-34  -32  -26  -27
-35  -30   -9  -15
 17   21   34   28
==> -32

8  6  3  1  9  1  1 ==> 9

-29   37   -8   34 ==> 37

7108  5119  5709  4396  5262  3892  4041
5790  4482  5377  3674  5062  3582  1300
5377  4482  5933  6050  8384  6016  2466
==> 5262

 10  153  196  253   46 ==> 196

5  5  0  5
4  4  7  4
==> 5

-13    2   -3    3   17
  3    1   12    1   -2
-24   45   32   29  -34
==> -3

 17  -15   24  -27   34 ==> 24

916  493  236  633 ==> 493
---
array([ 0.000, -0.099,  0.128, -0.056, -0.049, -0.013]): 0.000, -0.013

array([[  7.14, -12.84, -10.61,   3.85,  -7.69],
       [ 19.69,  -0.48,  -3.64, -12.82, -19.42]]): 7.14, -19.42

array([[  38.636,  168.536, -150.472,  -56.530,   48.645],
       [ 152.472,  153.173,  137.688,  143.010,  143.393]]): 38.636, 143.393

array([[-0.096,  0.096,  0.160, -0.051],
       [-0.146,  0.145,  0.124, -0.005]]): -0.096, -0.005

array([[-0.06, -0.03, -0.04, -0.05, -0.04],
       [ 0.13, -0.15, -0.06,  0.03,  0.22]]): -0.06, 0.22

array([-0.11,  0.14, -0.14,  0.06]): -0.11, 0.06

array([ 10.7,  -3.4,  -2.7,  -0.4,  -6.8, -11.0]): 10.7, -11.0
---
Q:
55 27 -9 -16 -9 62
60 18 -23 -17 -23 46
60 7 -36 -17 -36 30
A: 60

Q: -59 72 -44 63
A: -59

Q:
-5 22 7 -22 38 -8
17 -76 1 12 -42 -37
A: 17

Q: -58 -61 -64 -61 -69 62
A: -58

Q:
-29 42 42 -33 -33
51 -73 -73 57 57
36 -52 -52 40 40
A: 36

Q: -43 -17 43 -18 77 35
A: -43

Q: -43 2 -20 -60 -69
A: -43
---
14 -34 -21 2 33 34
2 -29 -15 -15 59 72
yields 2

4 4 5 5
56 60 71 58
0 1 1 -1
yields 60

-33 -4 58 31
0 11 15 -11
-24 -13 26 24
yields 11

-57 -61 -73 -57 -55
-33 -35 -42 -33 -32
-35 -38 -45 -35 -34
yields -42

-31 -61 -26 -15 -58 -53
-23 -58 -12 -24 -66 -63
yields -15

-64 66 69 -54 62 61 60
59 -53 -52 52 -48 -47 -47
yields 62
---
[[462 241 641 482]
 [815 550 574 637]
 [570 829 510  25]] gives 510

[[ 21  21 -40 -37 -38 -43 -38]
 [-47 -49  37  31  34  41  32]
 [-33 -32  20  16  18  23  16]] gives 20

[[8349 2401 7783 5299 5991 5862]
 [5511 3024 6666 6683 8873 4719]
 [3654 6711 5267 7531 9492 5131]] gives 5267

[[6384 1365 5257 8114 4428]
 [6059 3231 5336 7600 5171]
 [6423 2319 5748 7894 4857]] gives 5748

[[ 735 -210   29  -59  563  691  233]
 [ 694 -152  364  189  889  104  407]
 [ 694  222  578  721  236  508 -793]] gives 578

[[105 207 151  75 164 108  98]
 [ 77 109 171 112 110 150  89]
 [ 65  31 201 101 101 193 130]] gives 201

[[-355  627 -186  460]
 [-492 -516  446 -355]
 [ 430  409 -633  233]] gives -633

[[187 193 216 106]
 [233 222 183  75]
 [126 124  42 174]] gives 42

[[19 58 19 19 19 84 82]
 [19 46 18 19 18 84 67]
 [18 43 17 18 17 64 60]] gives 17

[[4812 4885 5300 4610]
 [4531 4879 5371 4278]
 [5982 5592 2927 8112]] gives 2927
---
6	2	5	7	8 --> 5

1	37	56	20
75	40	19	56
28	35	17	77
--> 35

5874	2241	9759	3500	1163 --> 9759

-383	509	-168	-549 --> 509

28	12	-13	10	38	-16	3
32	-4	0	2	35	-42	3
--> 35

8909	2996	4937	4857	6780	4826
3961	6887	5876	6157	5637	6283
--> 6157

3897	8059	4735	8270	1008 --> 4735

36	-2	5	-31	19 --> 5
---
array([-28,  16, -48,   3,  31]) | -28
array([6, 2, 5, 8, 6, 4, 5]) | 6
array([153, 111, 117, 218, 180, 181,  63]) | 153
array([213, 826, 193, 811, 200, 819]) | 213
array([1160, 9290, 2112, 8293, 1254, 4049, 1928]) | 1160
array([137,  38, 115, 154, 194]) | 137
array([ 47,  77, 197, 165, 211]) | 47
---
[[-12  -3  -3   4 -23 -13 -26 -32 -36 -11]
 [ 19  40  38  51  -1  19  -8 -19 -29  24]
 [ -9   7   7  19 -28 -12 -37 -47 -55 -10]
 [ 11  -2   1  -3  18   9  24  28  34   7]
 [-14 -10 -10  -8 -18 -14 -20 -22 -24 -13]
 [ -8  12  10  24 -28  -8 -36 -47 -56  -4]
 [-11  -1   0   9 -25 -14 -31 -38 -43 -13]
 [ 21  43  42  58  -4  18 -14 -27 -38  22]
 [ -1 -23 -18 -24   8  -6  17  23  33 -11]
 [ -4  18  16  30 -25  -4 -34 -46 -56   0]] yields 16

[[-15  22 -21  33 -22  -8 -11  21 -22  22 -10]
 [ 17 -29  33 -30  58   6  13  -7  32  -5  10]
 [  8  -3  13  -8  21   6   9  -2  13  -1   8]
 [ 10 -22  22 -18  46   1   6   0  22   3   4]
 [  8  37   0   6 -31  24  19 -13  -1 -16  22]] yields 0

[[ 12 -48  -7  -7  -3  -1  -2 -22  34  -7  -4  39   2  -1   4]
 [  2 -31  31 -12 -13 -13 -13  -1 -15 -13 -11  48 -14  26 -18]
 [ 59   4   1   9  14   8  -6 -27 -13  27  20  -5 -20 -51  36]
 [-25  18  20  -2  -7  -5 -10  10 -27  -3  -2   7 -17  53 -11]
 [-37  25   7   1   4  -2   1 -15  -9  -1   1 -23  53   0  21]
 [ 54  -4 -17   8   9   3  -1  10  -5  20  12   2 -22 -49   9]
 [ -3  -9 -40   6  11  13   8 -25  49   6   8 -15  24 -11  29]
 [ -6 -12 -39   4  10  11   8 -22  50   3   5 -15  28 -14  26]] yields -39

[[-53 -15   0   9  -7 -32 -58]
 [ 25  55  16 -44  16 -40  31]
 [  6 -31 -65  14  24 -31 -36]
 [-13 -21  16 -70  48  35  -2]
 [ 40  53  27 -15 -28  -5  14]
 [-23  -9  30   2  18  10  72]
 [-27 -12  33   1  13  23  66]
 [ 37   8  26  53 -66  41 -43]
 [-27  35  18 -27 -21 -35 -25]
 [-29 -38   8  20  51 -24 -33]] yields 8

[[  5  -9  -4   4 -11   6  25  29 -25   1  35  32  -9 -34]
 [ 15 -15   3   8 -17  23  47  43 -39  10  62  58 -21 -43]
 [  8 -13  -7   4 -12  12  35  40 -31   1  47  42 -16 -49]
 [ 10 -12  -2   6 -13  15  36  37 -31   5  48  45 -15 -40]
 [  7 -16  -3   5 -20   8  34  36 -40   3  51  48 -16 -42]
 [  5 -12  -5   2 -14   6  25  28 -29   0  37  34 -13 -36]
 [-17  30  -6   2  32 -38 -55 -32  55 -15 -65 -64  50  45]] yields -6

[[-16 -12  17   0  43  -9  19  37 -16 -36 -17 -28  24  40  30   8]
 [ 30  -5  22 -14   1 -20  16  43 -33 -22 -10 -29   8   6  71  -2]
 [ 19   8  -6  -7  40  19   5  26 -33   7 -42 -14   9  15  19   7]
 [ -8  10  -6 -18  22  18  -3  20 -30  17 -51 -27  -6   8  43  -5]
 [ 29   4   6   4  38  28   9  22 -28  17 -54 -13  -1  11  19  18]
 [ -1   6  -9 -11  20   0   7  18 -12  12 -54 -26 -10  17  44  20]
 [-26   7  -9 -18   1  31  -3  29  -4  -2 -53 -29 -13   6  68  -5]
 [ 10   0   4   4  23  -5  17  36 -13   7 -49 -19  -5  20  39  27]
 [-26 -12   5   6  57  -7  22  30  -7 -36 -22 -25  25  50  23   6]
 [ -6 -12   7  -9   3  28   9  29  -3  -9 -46 -18 -13  12  60  -2]
 [-23  -6   3   7  57 -20  21  18  -8 -28 -39 -28  20  50  24  27]] yields 3
